(in the rows, 128 means zero)
Facts:
stigrak dratrikin stuvom; drasto dratrikin gofol; beflor dratrikin daflu; draklur dratrikin trami; skigrim dratrikin siflin; tripor dratrikin sostede
skaskol dratrikin siflin; fipir dratrikin siflin; flugruk dratrikin stiron; buren dratrikin zuful; suklim dratrikin rukedos; drule dratrikin siflin
tizifla dratrikin dralal; dibe dratrikin fitem; steplus dratrikin vupu; travok dratrikin zadro; dusiste dratrikin zuful; rerem dratrikin fitem
klelel dratrikin stuvom; trigras dratrikin galil; fivur dratrikin zaplun; klonu dratrikin gresute; trami dratrikin klalim; rabri dratrikin zadro
flekir dratrikin rukedos; plurudras dratrikin grubukle; februm dratrikin sutuk; dralal dratrikin sutuk; skagro dratrikin mestus; lesin dratrikin debrin
gedres dratrikin stiron; stuvom dratrikin sostede; skasi dratrikin lesam; limutak dratrikin fitrin; lebrel dratrikin fitem; bigagus dratrikin sesas
kuflo dratrikin suklim; kikol dratrikin rukedos; skuvel dratrikin gresute; novuk dratrikin lesam; stumek dratrikin debrin; movidrik dratrikin sesas
ploflo dratrikin mepil; stigrefli dratrikin rodasen; rogrum dratrikin zadro; ditu dratrikin tofum; taskin dratrikin zaplun; rimil dratrikin klalim
stiron dratrikin pleskam; klinek dratrikin skamul; bimus dratrikin tripor; zadro dratrikin sutuk; tefi dratrikin sostede; skitel dratrikin stigrefli
flaflol dratrikin mepil; tretro dratrikin skamul; sabro dratrikin fitem; mepil dratrikin rodasen; tofler dratrikin tofum; graril dratrikin gifli
tulu dratrikin gresute; skoril dratrikin tofum; vupu dratrikin gofol; mima dratrikin skaskol; tofum dratrikin rukedos; triflal dratrikin sesas
fitrin dratrikin koro; bogrul dratrikin dusiste; koskil dratrikin dibe; grubukle dratrikin klusus; kotrem dratrikin gofol; brula dratrikin zaplun
murel dratrikin skamul; muflik dratrikin mepil; stobro dratrikin mestus; plofun dratrikin daflu; galil dratrikin debrin; plames dratrikin drasto
teplir dratrikin lebrel; delon dratrikin rodasen; briba dratrikin graril; sugran dratrikin skaskol; vutrum dratrikin zadro; zazusto dratrikin dusiste
sesas dratrikin siflin; truge dratrikin rodasen; tisam dratrikin gresute; klukare dratrikin maral; mestus dratrikin sostede; pladredro dratrikin fitem
skagomun dratrikin klusus; maral dratrikin drobir; klefa dratrikin stuvom; zaplun dratrikin siflin; bitrem dratrikin fitrin; gropa dratrikin zadro
lalin dratrikin pleskam; gresute dratrikin gifli; rutrak dratrikin lesam; kavo dratrikin zuful; grutras dratrikin gofol; vugem dratrikin rukedos
boku dratrikin dibe; rerozis dratrikin sabro; stigrak vikli tofum; koro vikli limutak; beflor vikli flugruk; flugruk vikli dralal
drule vikli plames; steplus vikli novuk; travok vikli steplus; klelel vikli rabri; klonu vikli klalim; trami vikli boku
gifli vikli sostede; flekir vikli kotrem; lesin vikli bogrul; gedres vikli vupu; skasi vikli grutras; lebrel vikli klelel
novuk vikli skuvel; movidrik vikli ploflo; rimil vikli galil; klinek vikli stigrak; bimus vikli taskin; tefi vikli rerem
skitel vikli zaplun; flaflol vikli mepil; mepil vikli briba; graril vikli rimil; lesam vikli kavo; skoril vikli tefi
vupu vikli movidrik; tofum vikli februm; drobir vikli gresute; triflal vikli drobir; bogrul vikli skasi; koskil vikli beflor
brula vikli siflin; galil vikli lesin; pleskam vikli gropa; teplir vikli plurudras; delon vikli triflal; sugran vikli teplir
vutrum vikli delon; sostede vikli kikol; tisam vikli drule; klukare vikli skoril; zuful vikli dibe; klusus vikli klonu
bitrem vikli rogrum; gresute vikli klukare; grutras vikli stobro; boku vikli tofler; rerozis vikli stigrefli

Known rows:
mepil: [139 159 141 131 100 113 135 150 115 125  84 122  92 108 114 129 122 138
 130 149 142 125  97 118 151 110]
flugruk: [124 131 121 140 122 119 140 120 129 112 136 133 119 125 122 124 146 131
 121 127 135 139 122 125 144 133]
sostede: [117 130 135 136 147 139 126 126 137 116 115 105 112 134 100 131 117 110
 114 143 140 124 133 105 131 148]
klonu: [104 111 119 108 107 118 127 113 110  82 120 129 121 125 144  85 167  87
 144 111 133 167 173 132 152 114]
gresute: [125 114 147  51 102 190  62 166 136  91 139 188 156  94 121 130  82  77
 198 147  80 141 214 137 116  70]
movidrik: [130  98 138 172 123 119 154  98 145 188 142 161 120 133 120 113 141 124
 122 131 146 143 117 139 135 106]
gifli: [ 94 135 125 132 137 109 113 120 129 109 110 119 127 101 141  99 115  94
 147 139 148 158 142 124 126 136]
grutras: [169 100 156  86 169  67  90 153  86 138 105  41 150 201 189 128 113 129
 114 102  58 141  74 152  73  83]
gedres: [109 136 121 149 145 112 137 123 148 107 133 133 112 103 144 107 136 134
 132 132 137 152 111 130 130 137]
klefa: [127 113 135 136 168 161 141 127 162  94 126 106  84 151 104 120 140 124
  98 126 116 120 138 106 131 141]
fitem: [136 143 119 143 118 128 109 127 137 128 123 115 157 121 120 156 124 111
 130 127 141 150 112 124 123 153]
ditu: [121 142 114 124 147 124 175 111 101  92 179 139 168 140 139 118 123 160
 121 155 118 121 128 142 127 128]
rerem: [164 153 158  59  67 230 126 184 178 119 186 190 180 136 189 173 128  60
 132  90 101  35 116 149 109 124]
rabri: [112 108 114 109 110  98 104 134 103 144 174 147  92 131 111 148 154 163
 115  87 137  70 149 114 145 158]
pladredro: [146 134 112 147 117 131 122 124 149 114 139 126 147 124 133 151 154 127
 125 108 125 159 103 134 129 144]
sabro: [142 145 116 149 116 129 105 127 143 126 124 113 164 120 121 163 129 110
 130 123 140 157 106 126 121 158]
kikol: [136 131 119 121 116 129 165 112  93 104 168 136 152 153 112 137 145 147
 110 140 124 115 134 132 145 127]
muflik: [150 150 139 125  99 118 150 154 124 113  90 135  75 111 130 119 147 160
 129 133 122 128  88 130 157  92]
kuflo: [122 139 116 125 143 124 167 113 105  97 169 138 160 138 136 121 126 155
 121 150 119 121 128 139 128 128]

Rows:
No name comes twice in this set of rows, the named rows included.
[128 141 173  61 125 239 132 187 193 103 175 182 122 135 181 130 103  64
 127 116  94  22 136 134 101 114] => tefi
[178  75 168  84 182 101  98 155  99 117 105  17 123 248 145 135 114 117
  77  98  43 112  87 125  83  89] => stobro
[125 152 113 163 136 119 104 124 161 120 122 114 156 100 139 146 121 111
 137 127 146 172  95 127 113 166] => lebrel
[110 122 132 148 182 147 138 126 175  93 124 111  83 127 124 105 131 126
 111 132 121 135 126 112 122 144] => bimus
[132 136 115 118 124 128 180 107  82  94 184 140 171 158 117 134 138 157
 108 151 121 110 135 136 143 129] => tofler
[120 156 152  57 124 214 149 171 138  87 228 212 183 131 185 136  84 112
 148 158  79  47 138 163  98  93] => skoril
[106 118 116 117 131 103 108 134 121 135 159 142 100 118 133 132 137 156
 127  99 134  94 138 122 130 150] => tizifla
[151 148 142 120  85 121 135 145  97 133  94 120 108 129  98 146 128 131
 121 143 140 111 111 115 159 112] => stigrefli

Now the same nodes, written a new way:
Known rows:
mepil: [103 113 101 138 134 128 127 128 137 101 128 136 151  90 109 155 123 154
 121 143 101 107  96 120 107  92 124 140 105 118 175 127 137 142 127 158
 131 115 163 100 139 133 147 136 122 129 100]
zuful: [134 152  99 119 132 138 120 128 157  90 150 142 132 125 133  88 151  23
 133 133 138  99 132 149 147 131 118 122 130 126 158 136 142 133 110 171
 124 109 126 137 127 165 152 156 111 125 117]
drobir: [135 147 110 142 127 114 135 140 126 151 131 132 126  89 137 148 136 181
 116 115 127 120 109 170 118  94 125 113 128 120 123 114 153 133 115 123
 131 135 150 119 116 136 115 129 125 125 119]
klusus: [118 147  74 176 126 164 138 137 123 116 147 130 128 125 125 117 120 134
 117 143 151  96  95 125 119 125 123 121 160 126 145 124 153 128 120 123
 118 120  85  70 125 125 157 149 137 135 132]
movidrik: [116 120 143 115 127 114 134 135 138 138 149 134 137 141 149 124 121 125
 109 130 129 131 131 139 122 119 117 112 145 126 151 132 115 130 119 137
 134 113 154 141 127 147 131 133 135 124  97]
gifli: [156  79 134 159 119 117 145 146 126 151 137 118  93  75 136 107 101  99
 133 161 115 132 100 110 123  97 126 128 203 100 115 118 106 135 141 142
 122 130 133 108 132 116 135 103 132 128 136]
travok: [ 94 114 102 145 124 160 132 138 129 106 153 139 125  99 127  99  94  94
 120 133 128 112 120 114 139  82 123 123 152 123 134 135 143 122 125 130
 120 133  96 127 127 120 144 136 150 132 146]
sugran: [101 187 100 122 125 142 124 134 122 144 154 125 144 149 137 125 138  86
 106 140 170 123 126 149 110 143 113 101 178 131 104 116 139 131 105  91
 127 122  46  91 122 136 152 163 141 121 132]
fitem: [130 131 114 132 134 138 131 136 130 134 137 126 126 127 130 133 127 124
 121 119 129 125 114 146 123 133 121 127 139 123 136 125 137 134 119 140
 132 125 129 124 121 123 132 135 111 129 120]
suklim: [119 129 115 150 124 131 136 136 138 131 141 124 125 127 126 145 134 132
 125 129 129 126 139 144 128 135 122 131 129 118 115 125 138 125 124 134
 134 116 153 116 119 136 126 132 135 127 113]
rodasen: [119 137 120 143 129 123 133 133 135 130 136 128 125 121 128 137 132 122
 120 130 126 124 132 140 117 111 124 121 131 126 142 122 133 140 122 135
 132 121 128 108 127 123 129 136 115 124 119]
kavo: [126 134 125 132 136 120 134 134 135 122 132 137 123 120 133 152 139 194
 118 107 111 123 134 176 112  98 124 116  95 131 151 128 149 129 123 136
 137 121 185 133 108 140 109 133 119 130  93]
siflin: [149 107 181 122 132 111 136 138 133 142 136 117 101 151 148 143 138 112
 126 130 112 148 162 156 110 108 120 120 140 129 116 129 100 138 133 136
 139 108 151 143 119 133  97 116  94 119 104]
grubukle: [126 124 123 139 127 127 130 136 134 129 140 127 119 129 131 143 131 125
 123 128 129 121 123 145 125 118 124 124 133 126 133 123 137 132 122 138
 131 119 138 113 125 128 125 134 110 129 119]
mestus: [127 129 118 121 129 128 134 137 138 115 144 126 120 131 129 145 128 157
 129 122 125 121 133 148 121 121 122 111 135 128 135 120 129 132 120 145
 130 115 135 113 127 132 132 147 122 129 132]
skamul: [130 127 121 139 128 127 130 135 132 127 141 128 120 128 130 142 133 124
 124 129 128 122 123 145 124 121 122 123 131 125 134 123 137 132 123 137
 131 120 137 114 124 129 127 135 112 128 117]
zaplun: [129 123 134 145 145 160 130 128 134  78 136 134 132 168 135 138 139 139
 120 154 116  96 122 149  95 101 114 127 115 140 176 148 127 126 136 142
 128  83 137 108 115 162 132 141 102 134  75]
kotrem: [ 77  87 135 162 115 121 138 139 133 154 166 133 109 206 136 161  90 184
 101  82 148 141 156 115 155 187 132 111 102 142 183 133 142 126 121 136
 140 119 212 114 130  72 127 141 129 138 104]
ditu: [105 131 109 151 123 134 141 135 139 125 141 124 130 128 121 135 132 139
 131 129 128 131 151 142 128 144 120 134 131 116 104 124 134 121 127 133
 137 116 166 124 114 140 130 132 156 126 108]

Rows:
No name comes twice in this set of rows, the named rows included.
[136 142 129 112 151 164 126 128 148  89 138 132 128 183 130 118 147  82
 128 113 120 114 142 166 118 150 116 129 104 139 169 150 134 132 121 162
 136 106 141 146 106 144 131 151  84 131  90] => dibe
[122 157  84 141 133 150 136 125 150  80 137 139 139  92 118  83 135  69
 125 154 121  95 127 130 108  97 120 123 144 123 173 136 131 147 121 162
 121 112  97 108 130 156 164 150 137 124 108] => skitel
[134 128 116 128 134 143 148 143 124 169 134 117 119 128 138 116 105 145
 114  99 129 148 111 143 115 145 124 121 167 115 116 123 122 136 121 127
 134 144 119 137 111  99 133 120 127 129 132] => boku
[ 70 106  93 159 102 118 143 141 146 156 176 138 128 156 134 117  85 123
 105  87 161 139 141  99 182 202 130 115 141 117 161 125 146 120 109 146
 134 135 193 124 137  97 158 144 178 134 125] => flekir
[139 124 149 102 123 100 133 139 141 150 150 124 127 106 154  96 127  54
 119 144 132 142 133 137 129 111 116 112 187 112 116 125  98 138 117 140
 130 124 120 154 129 156 134 122 135 114 121] => brula

Now the same nodes, written a new way:
Known rows:
vutrum: [135  77 147 110 143 120 109  88 146 137 128 129 123 122 119 148 156 121
 124 151 101 105 149 141 123 150 136 131 114 146 101 129 157 129 141  97]
zuful: [129 152 129 120 128 123 139 144 158 123 123 125 158 121  86 155 117 124
 137 131 131 142 127 139 126 139 134 129 123 143 126 119 122 111 138 121]
triflal: [146  47 194 105 198 110 107 100 132 139 167 124  63 132 114  86 221  98
 121 133 150 106 113 176 128 141 141 149 102 182  63 104 158 120 147 146]
tisam: [129 146 146 128 134 123 125 107 171 124 134 125 141 130 122 177 180 135
 142 146 126 119 105 109 124 155 129 122 133 178 182 102 137 104 113 135]
beflor: [114 101 152 107 177 127  95 149 176 117  99 114 169 140 101 207 184 132
 148 142  84 167 131 148 134 133 124 119 145 135 224 197 157 147 163  92]
skasi: [139 125 215 135 120 123 130 124 148 136 148 118 152 148 149 151 152 107
 151 154 116  99 141 106 137 147 134 120 118 182  94 120 123 125 133 129]
bogrul: [141 130 224 137 119 123 134 127 150 137 149 117 154 151 155 153 148 105
 153 154 117  98 142 103 140 148 134 117 116 186  88 119 119 125 133 131]
klukare: [138 110  95 111 127 130 106 165 115  86 210 150 183 130  85 206 139  92
 126 132 128 126  96  92 104 133 117 139 141 169  95 140 136 122 118 141]
klinek: [124 137 156 122 121 134 113 120 155 124 125 134 152 131  96 116 155 138
 136 161 104 111 125 138 117 158 132 156 147 165 148 113 140 102 123 122]
gedres: [127 122 126 127 119 118 126 109 143 132 142 117 162 136  91 126 167 137
 136 159 113 103 129 107 107 135 128 130 121 151 134 110 152 133 126 115]
zadro: [121 113  80 111 119 131 138 106 124 139  98 136 118 107 157 167  50 129
 108 110 116 151 173 135 137 127 136 122 109  82  93 141 125 150 119  99]
klefa: [126 110 178 147 107 130  97 107 101 128 137 133  82 134 129 137 146 122
 121 129 121 108 116 113 121 105 117 128 136  95 117 134 129 140 131 133]
dralal: [116 120  92 109 139 131 134 135 136 131  88 128 123 116 151 181  70 132
 117 100 116 173 160 146 144 118 130 118 120  79 141 165 125 152 135 104]
truge: [136 119 114 140 135 133 126 146 107 122 115 121 137 136 142  83 141 132
 119 108 119 113 133 132 130 119 113 134 120 115 137 137 132 132 114 118]
limutak: [130 117 124 133 127 132 123 121 110 130 126 129 107 132 158 106 134 134
 121 120 127 117 128 123 131 120 122 126 131 113 138 132 131 136 123 134]
taskin: [118 104 121 136 148 135 120 120  97 138 139 128 108 132 164  92 140 130
 124 130 134 139 131 117 130 126 133 133 132 130 112 135 127 158  99 135]
skagomun: [129 116 122 134 126 132 125 121 109 131 127 129 107 132 157 105 133 134
 121 120 128 117 128 122 131 119 122 126 130 114 137 132 131 135 123 133]
fivur: [118 105 121 136 148 135 120 122  98 139 139 128 109 132 163  93 140 130
 124 130 134 140 131 117 130 126 133 134 132 131 112 137 127 158  98 135]
dibe: [136 144  75 110 124 132 161 150 121 136 129 131 103 117 120  80  89 117
 123 112 154 155 137 138 140 116 117 122 125  93 140 119 114 145 167 160]

Rows:
No name comes twice in this set of rows, the named rows included.
[133 162 190 130 115 122 153 146 166 134 128 117 165 135 126 172 101 108
 151 137 130 133 145 121 141 145 141 117 112 165  92 115 103 116 135 130] => galil
[109 107  92 130 122 110 137  90 127 151 160 104 179 142  80  99 177 154
 136 179 122 111 142  77  90 132 138 138 107 158 104  93 164 179  87 114] => movidrik
[120 119 120 122 114 142 117 102 121 135 109 141 109 125 160 105 109 146
 113 134 106 117 146 133 128 140 128 151 140 113 134 125 135 127 109 122] => februm
[135 146 108 153 131 130 131 100 123 129 120 130  95 115 170 134 155 138
 129 118 146 121 100 106 137 131 124  98 133 132 179 114 118 112 107 138] => skuvel
[136 114 104 121 127 134 133 127 107 134 139 131  98 130 146  73 136 125
 123 127 134 122 132 122 133 119 115 123 132 109 146 128 132 148 150 147] => pladredro
[127 133 120 134 127 131 131 111 126 130 123 129 101 130 169 132 142 139
 123 117 135 122 115 113 133 126 123 121 131 126 165 117 128 125 110 144] => briba
[122 139 182 146  95 127 107 124 113 124 126 134  81 124  99 171 101 112
 120 113 136 134 115 124 123  96 121 128 131  73  98 126 108 133 139 136] => stuvom
[105 204 160 106  83 141 137 127 180 122  88 154 153 127 115  98  65 185
 132 157 113 113 122 187 123 166 159 183 179 159 152 101 125  32 139 139] => tofum
[137 124 193 132 125 123 126 124 147 132 145 121 151 142 136 144 155 114
 146 152 117 103 134 112 132 145 132 122 121 174 107 121 128 123 133 126] => grutras
[129 140 121 135 128 130 134 106 135 129 126 129  97 130 179 152 148 141
 125 114 140 122 110 106 136 130 121 117 130 135 178 107 127 119 103 154] => tulu

